Below is a small trained network, with its code and all its weights. Each question gives an input and a class and asks what happens when units are switched off, that is, made to give their printed mean instead of their output.

import numpy as np


def w(rows, s, z=0):
    codes = np.array(rows[::2]) - 128.0
    scale = np.full(codes.shape[1], s)
    scale[-1] = z or s
    return codes * scale


def f(y):
    return y / 2 * (1 + np.tanh(0.7978845608 * (y + 0.044715 * y**3)))


def log_softmax(a):
    a = a - a.max(-1, keepdims=True)
    return a - np.log(np.exp(a).sum(-1, keepdims=True))


def net(x, mask):
    res = np.array(x, float).reshape(1, 5) / 4 @ E
    y = f(res @ A[0][:, :-1].T + A[0][:, -1])
    res = res + np.where(mask, y, B[0][:, -1]) @ B[0][:, :-1]
    return log_softmax(res[-1] @ U[:, :-1].T + U[:, -1])


A, B = {}, {}
E = w([
[158,13,195,157,194,172,117,102,80],'x0',
[188,77,45,195,123,100,182,96,178],'x1',
[179,115,155,126,10,60,138,81,46],'x2',
[104,147,241,186,127,99,155,104,214],'x3',
[232,219,148,102,177,161,176,103,106],'x4',
],0.011)
A[0] = w([
[128,71,163,96,172,116,132,98,108,70],'neuron 1',
[96,127,201,135,147,58,145,119,193,33],'neuron 2',
[160,111,129,131,42,78,127,72,64,65],'neuron 3',
[165,84,95,132,110,101,159,122,162,51],'neuron 4',
[164,185,137,139,124,195,149,112,118,66],'neuron 5',
[66,187,254,36,128,153,25,187,38,42],'neuron 6',
[74,181,86,152,74,114,120,162,125,86],'neuron 7',
[146,173,104,92,89,111,115,149,166,56],'neuron 8',
[125,201,79,105,98,130,126,129,162,82],'neuron 9',
[82,211,69,87,110,71,158,144,167,89],'neuron 10',
[149,112,158,160,29,60,123,141,37,81],'neuron 11',
[142,117,73,155,137,139,139,76,151,48],'neuron 12',
[145,103,84,113,130,164,83,163,69,95],'neuron 13',
[71,57,130,119,91,105,89,169,156,12],'neuron 14',
[109,113,5,89,172,131,121,127,51,29],'neuron 15',
[108,126,130,92,157,185,123,158,159,52],'neuron 16',
[117,122,93,108,170,153,112,154,164,56],'neuron 17',
[11,33,82,161,82,94,50,155,147,109],'neuron 18',
[130,54,186,161,176,184,127,116,42,72],'neuron 19',
[249,231,158,93,185,172,187,70,115,53],'neuron 20',
[153,145,151,113,92,104,119,63,78,56],'neuron 21',
[160,117,90,84,122,156,99,154,90,53],'neuron 22',
[120,75,58,92,125,115,85,166,87,98],'neuron 23',
[144,125,92,180,117,143,130,114,136,63],'neuron 24',
[187,165,128,123,179,145,132,126,127,48],'neuron 25',
[130,114,69,169,189,178,137,199,194,78],'neuron 26',
[169,29,146,147,188,192,101,84,94,71],'neuron 27',
[113,113,124,113,216,165,124,147,169,106],'neuron 28',
[152,148,237,204,130,128,154,120,172,120],'neuron 29',
[58,169,84,149,215,180,98,154,172,83],'neuron 30',
[202,74,42,213,156,69,205,105,169,97],'neuron 31',
[200,143,62,83,154,189,121,132,59,154],'neuron 32',
],0.011)
B[0] = w([
[147,96,129,147,120,115,126,161,108,153],'neuron 1',
[87,154,128,231,101,117,112,95,154,174],'neuron 2',
[175,130,185,102,94,182,149,105,114,199],'neuron 3',
[157,107,100,139,145,153,118,102,148,152],'neuron 4',
[115,98,113,139,162,100,175,103,117,157],'neuron 5',
[142,83,5,118,149,187,78,99,181,238],'neuron 6',
[144,69,138,160,135,109,116,157,96,171],'neuron 7',
[158,69,117,179,114,92,110,152,80,152],'neuron 8',
[155,97,132,155,133,93,114,183,95,173],'neuron 9',
[164,79,130,163,120,83,74,211,78,199],'neuron 10',
[176,137,187,95,95,184,167,114,127,212],'neuron 11',
[140,90,81,185,149,160,120,101,116,147],'neuron 12',
[98,170,141,172,107,110,110,118,182,178],'neuron 13',
[121,117,123,142,187,100,184,106,77,165],'neuron 14',
[107,151,147,174,112,118,119,101,163,189],'neuron 15',
[174,110,134,146,118,151,154,83,124,151],'neuron 16',
[154,99,154,152,122,151,158,102,126,152],'neuron 17',
[85,153,146,75,224,96,190,97,98,249],'neuron 18',
[152,87,124,141,112,79,104,203,83,204],'neuron 19',
[91,143,141,102,207,97,181,95,86,238],'neuron 20',
[157,118,149,128,109,164,161,95,104,162],'neuron 21',
[102,130,128,183,113,120,159,104,158,155],'neuron 22',
[81,180,154,177,118,106,119,109,177,189],'neuron 23',
[127,96,100,144,127,131,132,107,129,138],'neuron 24',
[117,95,134,139,157,122,169,98,97,157],'neuron 25',
[172,139,164,103,75,183,156,101,103,205],'neuron 26',
[154,86,121,150,117,81,88,213,80,211],'neuron 27',
[162,139,171,96,90,160,131,124,106,197],'neuron 28',
[77,201,148,170,102,96,92,132,196,212],'neuron 29',
[190,129,176,96,59,157,155,88,110,209],'neuron 30',
[108,108,28,84,134,173,77,129,167,244],'neuron 31',
[68,179,166,138,126,97,106,120,166,229],'neuron 32',
],0.013,0.016)
U = w([
[168,131,161,111,91,161,155,93,122,123],'0',
[151,108,126,149,128,88,120,177,105,128],'1',
[111,137,132,112,199,98,172,90,113,110],'2',
[97,161,143,180,106,106,123,96,174,107],'3',
[139,110,53,119,141,168,112,97,155,111],'4',
[108,179,150,7,129,108,94,183,163,253],'5',
[118,152,126,77,112,118,145,158,150,97],'6',
],0.019,0.021)

Each question gives the input, the list of numbers given to net, and the class t.
The units are the neurons (one row each of A and B). Each row of codes is followed by its name. A weight is (code - 128) times the scale printed after its matrix; where a second scale follows, it is the last column's (A, B and U).
mask holds one flag per neuron, in row order. A switched-off neuron (its flag False) gives its mean, the last column of its row in B, instead of its output. The means were averaged over made-up inputs and are rounded, as every weight is.
A unit's drop is (log p(t) with every unit on - log p(t) with that unit switched off) / (log p(t) with every unit on - log p(t) with every unit switched off).
unit that matters most: the unit with the biggest drop
k most important neurons: the k neurons with the biggest drops, biggest first
drop of u: that unit's drop, to one decimal
input [-1,-3,1,5,-8], class 2: unit that matters most : neuron 18
input [-7,6,-5,-6,-8], class 2: 2 most important neurons : neuron 18; neuron 27
input [1,3,2,-4,-2], class 3: 2 most important neurons : neuron 6; neuron 23
input [-4,-2,2,-5,2], class 3: 3 most important neurons : neuron 32; neuron 27; neuron 19
input [-8,-8,8,1,2], class 0: 2 most important neurons : neuron 11; neuron 3
input [3,2,7,-8,-7], class 3: 2 most important neurons : neuron 23; neuron 13
input [7,6,-7,-7,3], class 0: 4 most important neurons : neuron 26; neuron 28; neuron 30; neuron 10
input [7,-8,1,-3,-7], class 4: 2 most important neurons : neuron 6; neuron 10
input [-6,-7,-4,-2,0], class 4: 3 most important neurons : neuron 6; neuron 27; neuron 19
input [-5,-3,1,3,6], class 2: 4 most important neurons : neuron 20; neuron 27; neuron 19; neuron 5
input [8,8,-4,5,-4], class 1: 2 most important neurons : neuron 27; neuron 6
input [-6,-8,-6,8,2], class 3: 3 most important neurons : neuron 29; neuron 2; neuron 31
input [8,-1,-1,1,6], class 1: 2 most important neurons : neuron 27; neuron 19
input [-7,-6,-3,2,5], class 1: unit that matters most : neuron 10
input [1,7,-3,-5,-7], class 2: 4 most important neurons : neuron 18; neuron 6; neuron 14; neuron 23
input [5,-4,-7,-5,-5], class 0: drop of neuron 30 : 0.3
input [4,4,-7,-2,-7], class 0: drop of neuron 26 : 1.3
input [-2,-3,2,3,4], class 2: drop of neuron 19 : 0.1
